Here is a tiny trained network, its code and every weight. The questions are about switching its units off for an input and a class, where a switched-off unit gives its printed mean instead of its output.

import numpy as np


def w(rows, s, z=0):
    codes = np.array(rows[::2]) - 128.0
    scale = np.full(codes.shape[1], s)
    scale[-1] = z or s
    return codes * scale


def norm(h):
    return h / np.sqrt((h * h).mean(-1, keepdims=True) + 1e-5)


def f(y):
    return np.maximum(y, 0)


def log_softmax(a):
    a = a - a.max(-1, keepdims=True)
    return a - np.log(np.exp(a).sum(-1, keepdims=True))


def net(x, mask):
    res = np.array(x, float).reshape(1, 7) / 4 @ E
    u = 0
    for l in range(2):
        y = f(norm(res) @ A[l][:, :-1].T + A[l][:, -1])
        res = res + np.where(mask[u : u + 8], y, B[l][:, -1]) @ B[l][:, :-1]
        u += 8
    return log_softmax(norm(res)[-1] @ U[:, :-1].T + U[:, -1])


A, B = {}, {}
E = w([
[71,235,87,147,171,151,183,202,121],'x0',
[143,127,124,111,124,116,133,144,120],'x1',
[131,231,180,125,152,129,61,145,81],'x2',
[118,131,129,134,130,132,126,117,134],'x3',
[127,127,129,130,127,129,128,126,128],'x4',
[131,134,125,121,128,119,131,131,133],'x5',
[63,163,125,87,1,129,145,155,158],'x6',
],0.0076)
A[0] = w([
[101,148,109,87,74,180,142,137,167,2],'L0N0',
[90,89,55,201,150,130,254,167,136,75],'L0N1',
[51,164,161,113,172,138,152,203,94,180],'L0N2',
[88,152,177,83,28,122,106,131,159,190],'L0N3',
[130,128,116,135,243,161,176,204,166,218],'L0N4',
[171,81,129,113,176,90,43,85,157,157],'L0N5',
[177,174,192,157,96,150,93,145,123,144],'L0N6',
[157,74,99,183,84,124,159,153,227,165],'L0N7',
],0.0075,0.0036)
B[0] = w([
[120,164,175,104,186,120,204,90,16,171],'L0N0',
[191,170,77,105,133,155,59,140,169,224],'L0N1',
[160,150,174,154,154,110,149,126,92,231],'L0N2',
[147,71,54,120,158,166,52,129,160,246],'L0N3',
[178,121,67,148,122,129,106,77,162,254],'L0N4',
[97,198,92,134,147,173,160,195,73,232],'L0N5',
[153,163,93,117,142,74,83,111,148,190],'L0N6',
[73,125,255,109,134,139,188,169,100,221],'L0N7',
],0.0091,0.0067)
A[1] = w([
[94,191,136,143,165,53,90,126,46,5],'L1N0',
[172,146,163,180,199,140,209,98,169,148],'L1N1',
[176,96,222,221,155,51,170,129,68,194],'L1N2',
[151,113,142,198,191,147,172,126,87,160],'L1N3',
[185,144,186,174,109,23,1,68,164,136],'L1N4',
[158,202,119,192,141,103,109,154,84,74],'L1N5',
[145,186,101,69,140,162,235,146,65,152],'L1N6',
[121,170,112,123,131,174,195,140,84,138],'L1N7',
],0.0079,0.0016)
B[1] = w([
[127,13,165,85,95,176,153,129,83,217],'L1N0',
[100,150,154,133,85,69,111,86,123,213],'L1N1',
[150,172,86,180,136,99,168,69,209,181],'L1N2',
[114,163,140,103,69,105,124,117,152,218],'L1N3',
[144,201,107,161,130,65,135,68,206,210],'L1N4',
[29,2,163,65,82,177,173,241,103,254],'L1N5',
[143,128,156,166,143,69,154,69,152,232],'L1N6',
[107,147,121,204,124,129,172,99,124,197],'L1N7',
],0.0086,0.0072)
U = w([
[112,200,150,209,121,68,230,48,140,24],'0',
[68,47,185,80,102,211,131,172,43,123],'1',
[190,216,39,132,144,141,2,109,179,254],'2',
],0.009,0.0014)

Each question gives the input, the list of numbers given to net, and the class t.
The units are the neurons (one row each of A and B). Each row of codes is followed by its name. A weight is (code - 128) times the scale printed after its matrix; where a second scale follows, it is the last column's (A, B and U).
mask holds one flag per neuron, layer by layer. A switched-off neuron (its flag False) gives its mean, the last column of its row in B, instead of its output. The means were averaged over made-up inputs and are rounded, as every weight is.
A unit's drop is (log p(t) with every unit on - log p(t) with that unit switched off) / (log p(t) with every unit on - log p(t) with every unit switched off).
The circuit of an input: a set's keep is (log p(t) with only the set's units on - log p(t) with every unit switched off) / (log p(t) with every unit on - log p(t) with every unit switched off). Starting from the 12 units with the biggest drops (on a tie, the unit counted first), units are removed one at a time, each time the one whose removal leaves the highest keep (on an exact tie, the one counted first), for as long as the keep stays at least 0.8.
units of the circuit, in order: the units of the circuit, biggest drop first
most important unit: the unit with the biggest drop
top k neurons: the k neurons with the biggest drops, biggest first
k most important neurons of layer l: the k neurons of layer l with the biggest drops, biggest first
drop of u: that unit's drop, to one decimal
input [-7,5,0,6,-4,-2,-3], class 0: most important unit -> L0N3
input [1,-5,5,-7,4,7,5], class 1: top 2 neurons -> (L0N4 L0N1)
input [-4,-3,5,-3,1,8,-8], class 1: 2 most important neurons of layer 0 -> (L0N5 L0N2)
input [-3,-2,1,1,-2,-8,-6], class 1: top 3 neurons -> (L0N5 L1N5 L0N7)
input [4,-7,-1,4,2,-5,-6], class 2: top 2 neurons -> (L0N4 L0N1)
input [-5,-3,-1,-5,-5,-4,-5], class 0: top 2 neurons -> (L0N3 L0N1)
input [7,-3,-2,-5,-1,1,-1], class 2: top 2 neurons -> (L0N1 L0N4)
input [4,-1,0,-5,8,5,-1], class 2: top 3 neurons -> (L0N4 L0N1 L0N7)
input [-8,-2,0,0,4,-7,-1], class 0: 3 most important neurons of layer 1 -> (L1N5 L1N0 L1N2)
input [0,-4,6,0,-5,2,-7], class 1: 2 most important neurons of layer 1 -> (L1N5 L1N0)
input [-7,-2,1,-8,0,-7,4], class 2: 3 most important neurons of layer 0 -> (L0N3 L0N0 L0N6)
input [1,8,-6,5,-8,-7,-1], class 2: top 4 neurons -> (L0N1 L1N5 L0N5 L0N0)
input [-1,-8,4,5,-2,2,7], class 2: top 2 neurons -> (L0N3 L0N5)
input [-8,-2,-2,2,0,-5,-7], class 0: most important unit -> L0N3
input [-4,6,-8,-4,0,-3,-1], class 0: top 2 neurons -> (L0N3 L0N7)
input [-2,3,2,1,3,2,-6], class 1: top 3 neurons -> (L0N5 L1N5 L0N7)
input [8,7,-7,-5,-2,5,-7], class 2: 2 most important neurons of layer 0 -> (L0N1 L0N4)
input [-6,-4,8,-1,7,-4,-2], class 1: drop of L0N5 -> 3.7
input [-4,-6,8,7,-1,4,-3], class 1: drop of L0N5 -> 0.9
input [2,-7,-8,7,1,1,-7], class 2: units of the circuit, in order -> (L0N1)
